Below are the code and all the weights of a small trained network. Each question names an input and a class and asks about switching units off, where a switched-off unit gives its printed mean instead of its output.

import numpy as np


def w(rows, s, z=0):
    codes = np.array(rows[::2]) - 128.0
    scale = np.full(codes.shape[1], s)
    scale[-1] = z or s
    return codes * scale


def f(y):
    return np.maximum(y, 0)


def log_softmax(a):
    a = a - a.max(-1, keepdims=True)
    return a - np.log(np.exp(a).sum(-1, keepdims=True))


def net(x, mask):
    res = np.array(x, float).reshape(1, 4) / 4 @ E
    y = f(res @ A[0][:, :-1].T + A[0][:, -1])
    res = res + np.where(mask, y, B[0][:, -1]) @ B[0][:, :-1]
    return log_softmax(res[-1] @ U[:, :-1].T + U[:, -1])


A, B = {}, {}
E = w([
[121,112,156,33,182,107,188,61,173,163],'x0',
[93,120,109,64,174,126,60,117,83,156],'x1',
[137,169,161,216,175,98,126,40,69,193],'x2',
[168,213,232,116,156,143,5,169,142,155],'x3',
],0.013)
A[0] = w([
[58,38,67,102,133,129,160,80,131,116,92],'n0',
[88,100,135,66,179,51,169,68,113,144,130],'n1',
[104,95,114,68,167,110,159,16,110,204,174],'n2',
[111,145,130,99,147,132,23,186,79,120,105],'n3',
[73,108,145,60,123,153,164,133,137,155,217],'n4',
[167,162,181,196,169,58,151,78,148,196,224],'n5',
[171,56,160,105,77,129,127,140,216,123,72],'n6',
[170,95,87,37,157,184,143,172,229,129,203],'n7',
[115,159,118,145,124,143,35,169,105,153,118],'n8',
[122,86,48,124,32,143,180,178,122,59,187],'n9',
[194,161,169,254,122,122,102,117,109,81,250],'n10',
[159,122,160,71,115,142,124,218,246,102,196],'n11',
[178,211,186,118,187,127,112,128,126,160,55],'n12',
[137,159,232,58,166,138,110,37,139,125,107],'n13',
[115,90,100,131,63,159,180,206,187,66,243],'n14',
],0.0099,0.0019)
B[0] = w([
[69,49,105,247,199,102,110,125,175,111,234],'n0',
[42,123,79,90,200,173,179,50,146,144,229],'n1',
[108,163,59,108,201,193,250,14,126,152,252],'n2',
[121,70,236,95,179,180,56,107,64,85,210],'n3',
[114,191,158,132,155,132,160,101,180,173,191],'n4',
[168,163,146,150,60,167,190,108,146,201,227],'n5',
[151,151,141,205,168,96,136,175,185,76,180],'n6',
[180,167,116,122,195,141,157,116,190,40,221],'n7',
[139,56,203,107,152,122,66,141,44,150,200],'n8',
[41,130,67,135,68,16,100,153,141,37,238],'n9',
[195,78,134,213,49,159,69,164,149,148,223],'n10',
[151,156,219,139,178,83,146,179,125,90,221],'n11',
[179,135,158,144,76,113,110,143,69,155,216],'n12',
[193,168,119,48,92,147,132,106,81,183,225],'n13',
[102,146,117,132,73,47,79,165,157,2,226],'n14',
],0.0086,0.017)
U = w([
[94,151,142,129,144,100,134,199,225,26,5],'0',
[202,137,152,203,19,167,132,162,136,208,136],'1',
[58,94,72,123,232,171,193,37,162,141,144],'2',
[154,76,212,111,148,173,30,147,16,135,178],'3',
[127,206,118,30,132,174,187,55,99,167,130],'4',
[27,32,17,157,2,101,115,165,81,61,186],'5',
],0.0086,0.0017)

Each question gives the input, the list of numbers given to net, and the class t.
The units are the neurons (one row each of A and B). Each row of codes is followed by its name. A weight is (code - 128) times the scale printed after its matrix; where a second scale follows, it is the last column's (A, B and U).
mask holds one flag per neuron, in row order. A switched-off neuron (its flag False) gives its mean, the last column of its row in B, instead of its output. The means were averaged over made-up inputs and are rounded, as every weight is.
A unit's drop is (log p(t) with every unit on - log p(t) with that unit switched off) / (log p(t) with every unit on - log p(t) with every unit switched off).
The circuit of an input: a set's keep is (log p(t) with only the set's units on - log p(t) with every unit switched off) / (log p(t) with every unit on - log p(t) with every unit switched off). Starting from the 12 units with the biggest drops (on a tie, the unit counted first), units are removed one at a time, each time the one whose removal leaves the highest keep (on an exact tie, the one counted first), for as long as the keep stays at least 0.8.
circuit, biggest first: the units of the circuit, biggest drop first
top k neurons: the k neurons with the biggest drops, biggest first
drop of u: that unit's drop, to one decimal
input [7,-3,1,1], class 4: circuit, biggest first -> (n13)
input [8,-4,-4,7], class 4: top 4 neurons -> (n13 n14 n9 n0)
input [-5,-4,-1,2], class 5: circuit, biggest first -> (n7 n4)
input [3,-2,-3,-8], class 0: circuit, biggest first -> (n14 n7)
input [6,7,4,8], class 4: top 2 neurons -> (n2 n13)
input [7,-6,-3,-8], class 0: top 4 neurons -> (n14 n9 n6 n7)
input [7,-1,-4,7], class 4: top 2 neurons -> (n13 n14)
input [-8,8,-7,1], class 3: top 2 neurons -> (n3 n8)
input [5,7,-1,2], class 4: top 2 neurons -> (n13 n0)
input [-6,-6,-2,3], class 5: top 3 neurons -> (n7 n10 n4)
input [-3,-3,4,6], class 1: top 2 neurons -> (n10 n5)
input [-2,4,-7,-7], class 0: top 2 neurons -> (n7 n4)
input [7,8,-4,4], class 4: top 2 neurons -> (n13 n0)
input [-6,-6,-3,1], class 5: circuit, biggest first -> (n9)
input [-5,7,-6,2], class 3: drop of n3 -> 0.1
input [2,2,1,4], class 3: drop of n2 -> 0.2
